Here is a tiny trained network, its code and every weight. The questions are about switching its units off for an input and a class, where a switched-off unit gives its printed mean instead of its output.

import numpy as np


def w(rows, s, z=0):
    codes = np.array(rows[::2]) - 128.0
    scale = np.full(codes.shape[1], s)
    scale[-1] = z or s
    return codes * scale


def f(y):
    return np.maximum(y, 0)


def log_softmax(a):
    a = a - a.max(-1, keepdims=True)
    return a - np.log(np.exp(a).sum(-1, keepdims=True))


def net(x, mask):
    res = np.array(x, float).reshape(1, 5) / 4 @ E
    y = f(res @ A[0][:, :-1].T + A[0][:, -1])
    res = res + np.where(mask, y, B[0][:, -1]) @ B[0][:, :-1]
    return log_softmax(res[-1] @ U[:, :-1].T + U[:, -1])


A, B = {}, {}
E = w([
[129,127,129,126],'x0',
[16,188,77,44],'x1',
[173,73,25,82],'x2',
[49,101,49,246],'x3',
[214,253,70,165],'x4',
],0.0069)
A[0] = w([
[183,166,158,70,142],'n1',
[62,174,252,171,251],'n2',
[77,114,104,180,33],'n3',
[68,57,213,125,77],'n4',
[185,149,35,101,149],'n5',
[241,48,163,228,108],'n6',
[84,171,225,173,155],'n7',
[210,217,56,176,43],'n8',
[96,26,115,86,67],'n9',
[132,45,70,83,152],'n10',
[83,141,137,203,139],'n11',
[169,84,182,168,128],'n12',
[161,60,8,93,177],'n13',
[75,113,81,173,160],'n14',
[83,101,89,239,47],'n15',
[87,138,116,196,118],'n16',
[204,89,219,225,143],'n17',
[210,170,172,25,12],'n18',
[86,112,82,198,80],'n19',
[175,221,58,146,41],'n20',
[102,56,159,103,3],'n21',
[69,33,172,100,91],'n22',
[34,198,116,73,103],'n23',
[74,167,87,51,72],'n24',
[96,126,88,216,59],'n25',
[99,119,47,224,108],'n26',
[118,47,101,89,112],'n27',
[166,164,194,70,101],'n28',
[46,128,138,88,142],'n29',
[190,177,86,146,78],'n30',
[187,254,84,169,49],'n31',
[86,71,168,120,102],'n32',
[107,108,58,194,108],'n33',
[162,150,200,83,104],'n34',
[148,166,102,158,72],'n35',
[77,174,210,195,149],'n36',
[133,224,95,137,122],'n37',
[146,237,124,162,106],'n38',
[221,52,184,185,122],'n39',
[202,229,82,190,44],'n40',
],0.0072,0.003)
B[0] = w([
[144,76,130,95,199],'n1',
[196,175,120,152,254],'n2',
[119,101,141,106,162],'n3',
[107,128,216,186,207],'n4',
[163,158,172,183,206],'n5',
[34,163,47,102,252],'n6',
[254,179,103,143,209],'n7',
[83,123,193,137,224],'n8',
[118,145,199,158,187],'n9',
[180,162,140,181,193],'n10',
[188,81,113,85,187],'n11',
[77,179,98,132,195],'n12',
[252,234,107,183,221],'n13',
[152,113,115,94,195],'n14',
[145,65,137,75,201],'n15',
[157,93,126,74,181],'n16',
[68,172,49,114,249],'n17',
[124,69,144,86,206],'n18',
[147,64,123,69,185],'n19',
[79,90,208,156,206],'n20',
[67,113,213,171,164],'n21',
[109,134,186,161,210],'n22',
[57,164,23,123,205],'n23',
[72,153,71,116,186],'n24',
[136,52,125,69,186],'n25',
[162,75,135,59,217],'n26',
[155,167,187,182,179],'n27',
[136,57,107,74,196],'n28',
[110,167,115,153,191],'n29',
[88,113,166,158,186],'n30',
[80,92,183,149,226],'n31',
[125,127,181,152,182],'n32',
[168,73,129,76,194],'n33',
[162,65,119,41,191],'n34',
[99,115,150,129,161],'n35',
[240,162,86,135,208],'n36',
[89,124,171,168,199],'n37',
[121,108,179,161,203],'n38',
[28,170,37,120,234],'n39',
[88,100,168,146,223],'n40',
],0.0064,0.0061)
U = w([
[83,106,230,227,64],'0',
[176,36,110,13,70],'1',
[38,191,19,136,87],'2',
[159,146,105,159,254],'3',
[254,194,117,196,155],'4',
],0.0093,0.0065)

Each question gives the input, the list of numbers given to net, and the class t.
The units are the neurons (one row each of A and B). Each row of codes is followed by its name. A weight is (code - 128) times the scale printed after its matrix; where a second scale follows, it is the last column's (A, B and U).
mask holds one flag per neuron, in row order. A switched-off neuron (its flag False) gives its mean, the last column of its row in B, instead of its output. The means were averaged over made-up inputs and are rounded, as every weight is.
A unit's drop is (log p(t) with every unit on - log p(t) with that unit switched off) / (log p(t) with every unit on - log p(t) with every unit switched off).
The circuit of an input: a set's keep is (log p(t) with only the set's units on - log p(t) with every unit switched off) / (log p(t) with every unit on - log p(t) with every unit switched off). Starting from the 12 units with the biggest drops (on a tie, the unit counted first), units are removed one at a time, each time the one whose removal leaves the highest keep (on an exact tie, the one counted first), for as long as the keep stays at least 0.8.
circuit, biggest first: the units of the circuit, biggest drop first
most important unit: the unit with the biggest drop
k most important neurons: the k neurons with the biggest drops, biggest first
drop when u is switched off: that unit's drop, to one decimal
input [5,0,7,-1,-4], class 4: most important unit	n13
input [-4,-5,4,0,4], class 2: circuit, biggest first	[n6; n39; n7]
input [-2,-8,3,2,-5], class 2: circuit, biggest first	[n6; n39]
input [-4,-7,-5,3,4], class 2: circuit, biggest first	[n6; n17]
input [-3,5,6,2,-2], class 4: circuit, biggest first	[n13; n6; n10]
input [-1,-3,7,-2,0], class 4: circuit, biggest first	[n13; n10]
input [-6,3,7,6,-3], class 4: 2 most important neurons	[n13; n10]
input [8,-8,8,-2,2], class 2: circuit, biggest first	[n6; n39]
input [3,-7,6,6,-6], class 2: 4 most important neurons	[n6; n39; n17; n12]
input [6,1,-8,-8,-1], class 1: 4 most important neurons	[n34; n28; n18; n13]
input [0,-2,7,6,-5], class 4: 3 most important neurons	[n13; n10; n27]
input [-4,5,6,-2,1], class 4: 3 most important neurons	[n13; n6; n39]
input [4,2,-6,7,6], class 1: drop when n17 is switched off	0.0
input [-5,-3,-8,7,3], class 4: circuit, biggest first	[n36]
input [4,6,-5,6,1], class 1: drop when n39 is switched off	0.1
input [-7,4,-8,-8,7], class 1: drop when n28 is switched off	0.5
input [3,7,4,7,4], class 1: drop when n17 is switched off	0.1
